Here is a tiny trained network, its code and every weight. The questions are about switching its units off for an input and a target symbol, where a switched-off unit gives its printed mean instead of its output.

import numpy as np


def w(rows, s, z=0):
    codes = np.array(rows[::2]) - 128.0
    scale = np.full(codes.shape[1], s)
    scale[-1] = z or s
    return codes * scale


def norm(h):
    return h / np.sqrt((h * h).mean(-1, keepdims=True) + 1e-5)


def softmax(a):
    e = np.exp(a - a.max(-1, keepdims=True))
    return e / e.sum(-1, keepdims=True)


def log_softmax(a):
    a = a - a.max(-1, keepdims=True)
    return a - np.log(np.exp(a).sum(-1, keepdims=True))


def net(x, mask):
    ids = ['αβγεθξπτφω'.index(c) for c in x.split()]
    T = len(ids)
    res = E[ids] + P[:T]
    u = 0
    for l in range(2):
        r = norm(res)
        for j in range(3):
            rows = slice(3 * j, 3 * j + 3)
            q, k, v = (r @ M[l][rows].T for M in (Q, K, V))
            z = softmax(np.where(np.tri(T) > 0, q @ k.T / 3**0.5, -1e9)) @ v
            o = O[l][rows]
            res = res + np.where(mask[u + j], z, o[:, -1]) @ o[:, :-1]
        u += 3
    return log_softmax(norm(res)[-1] @ U[:, :-1].T + U[:, -1])


Q, K, V, O = {}, {}, {}, {}
E = w([
[93,94,204,108],'α',
[133,101,99,151],'β',
[115,115,155,114],'γ',
[109,109,90,82],'ε',
[83,181,254,75],'θ',
[75,91,204,78],'ξ',
[108,158,148,89],'π',
[115,131,181,141],'τ',
[102,109,167,78],'φ',
[80,153,102,139],'ω',
],0.0081)
P = w([
[61,121,250,81],'0',
[47,112,231,85],'1',
[43,114,211,87],'2',
[46,111,196,93],'3',
[41,111,179,102],'4',
[46,112,162,104],'5',
[45,113,150,106],'6',
[48,118,131,111],'7',
[49,107,114,125],'8',
],0.002)
Q[0] = w([
[119,92,130,99],'0.h0',
[101,120,115,137],'0.h0',
[132,140,111,106],'0.h0',
[138,121,136,86],'0.h1',
[3,117,145,155],'0.h1',
[52,54,109,104],'0.h1',
[23,84,136,126],'0.h2',
[89,160,116,130],'0.h2',
[71,136,118,150],'0.h2',
],0.042)
K[0] = w([
[113,65,127,81],'0.h0',
[98,106,93,149],'0.h0',
[102,156,110,104],'0.h0',
[66,187,181,23],'0.h1',
[220,125,33,200],'0.h1',
[52,38,4,185],'0.h1',
[40,112,58,98],'0.h2',
[132,196,86,90],'0.h2',
[131,187,55,114],'0.h2',
],0.023)
V[0] = w([
[111,131,76,94],'0.h0',
[157,66,109,63],'0.h0',
[69,186,186,99],'0.h0',
[227,108,255,154],'0.h1',
[139,28,193,216],'0.h1',
[66,239,165,228],'0.h1',
[147,130,102,191],'0.h2',
[166,84,68,93],'0.h2',
[117,109,155,115],'0.h2',
],0.0094)
O[0] = w([
[137,133,183,127,134],'0.h0',
[109,188,158,178,153],'0.h0',
[159,52,108,202,228],'0.h0',
[216,224,116,4,2],'0.h1',
[216,147,250,121,174],'0.h1',
[53,254,160,173,123],'0.h1',
[147,115,210,168,56],'0.h2',
[175,43,127,103,83],'0.h2',
[120,137,91,132,158],'0.h2',
],0.0078,0.0075)
Q[1] = w([
[59,47,116,105],'1.h0',
[68,127,148,227],'1.h0',
[196,72,253,113],'1.h0',
[40,66,147,70],'1.h1',
[83,198,195,98],'1.h1',
[201,109,136,69],'1.h1',
[129,154,138,163],'1.h2',
[173,167,120,135],'1.h2',
[177,139,99,169],'1.h2',
],0.022)
K[1] = w([
[127,51,133,200],'1.h0',
[32,156,190,174],'1.h0',
[228,116,251,98],'1.h0',
[31,19,167,105],'1.h1',
[65,173,220,92],'1.h1',
[185,78,166,70],'1.h1',
[134,176,142,149],'1.h2',
[150,156,86,135],'1.h2',
[197,138,96,153],'1.h2',
],0.02)
V[1] = w([
[95,132,157,176],'1.h0',
[101,218,159,127],'1.h0',
[71,29,157,254],'1.h0',
[224,139,174,121],'1.h1',
[61,127,219,23],'1.h1',
[24,93,178,16],'1.h1',
[113,160,73,103],'1.h2',
[103,190,13,34],'1.h2',
[111,150,79,87],'1.h2',
],0.0059)
O[1] = w([
[161,105,156,101,170],'1.h0',
[150,41,107,131,113],'1.h0',
[182,169,238,51,254],'1.h0',
[117,76,222,184,91],'1.h1',
[40,136,183,77,120],'1.h1',
[72,137,132,46,139],'1.h1',
[144,123,186,112,102],'1.h2',
[198,126,254,75,60],'1.h2',
[158,128,201,107,102],'1.h2',
],0.0056,0.005)
U = w([
[170,121,242,112,193],'α',
[167,90,163,170,39],'β',
[228,125,90,200,118],'γ',
[121,5,46,106,74],'ε',
[92,199,148,61,148],'θ',
[50,108,149,28,31],'ξ',
[164,177,25,123,252],'π',
[187,231,142,163,119],'τ',
[183,116,104,37,216],'φ',
[29,172,114,206,91],'ω',
],0.011,0.0033)

Each question gives the input, a string of symbols that net reads in full, and the target symbol t.
The units are the heads (3 rows each of Q, K, V and O). Each row of codes is followed by its name. A weight is (code - 128) times the scale printed after its matrix; where a second scale follows, it is the last column's (O and U).
mask holds one flag per head, layer by layer. A switched-off head (its flag False) gives its mean, the last column of its rows in O, instead of its output. The means were averaged over made-up inputs and are rounded, as every weight is.
A unit's drop is (log p(t) with every unit on - log p(t) with that unit switched off) / (log p(t) with every unit on - log p(t) with every unit switched off).
The circuit of an input: a set's keep is (log p(t) with only the set's units on - log p(t) with every unit switched off) / (log p(t) with every unit on - log p(t) with every unit switched off). Starting from all 6 units, units are removed one at a time, each time the one whose removal leaves the highest keep (on an exact tie, the one counted first), for as long as the keep stays at least 0.8.
units of the circuit, in order: the units of the circuit, biggest drop first
most important unit: the unit with the biggest drop
heads that matter: for each layer, one digit per head in row order, 1 if its drop is at least 0.15 and else 0, layers parted by /
drop of u: that unit's drop, to one decimal
input α γ β π φ, target α: heads that matter	011 / 000
input φ γ θ θ, target θ: heads that matter	011 / 101
input β γ π ξ ω, target α: heads that matter	110 / 010
input π θ φ φ γ, target γ: heads that matter	110 / 110
input ξ π τ ξ, target ξ: most important unit	1.h1
input ω θ β β φ ε β β θ, target ε: heads that matter	111 / 001
input β ω γ ω π ξ, target α: heads that matter	010 / 000
input γ π ε ε θ, target ε: heads that matter	010 / 000
input π φ γ ξ, target ξ: units of the circuit, in order	[0.h1, 1.h1, 1.h0]
input α β τ ξ, target α: heads that matter	011 / 000
input τ θ π, target π: units of the circuit, in order	[0.h1, 0.h0]
input τ φ β, target α: heads that matter	010 / 000
input β α ε, target α: heads that matter	110 / 010
input π θ α π π, target π: units of the circuit, in order	[1.h1, 0.h1]
input β π φ, target α: units of the circuit, in order	[0.h1]
input φ β φ ω γ ξ ω ω π, target α: heads that matter	011 / 010
input θ γ τ τ, target τ: drop of 1.h2	0.3
input τ ξ φ, target φ: drop of 0.h0	0.3
input φ ω ε τ φ γ φ φ π, target ε: drop of 0.h1	1.0
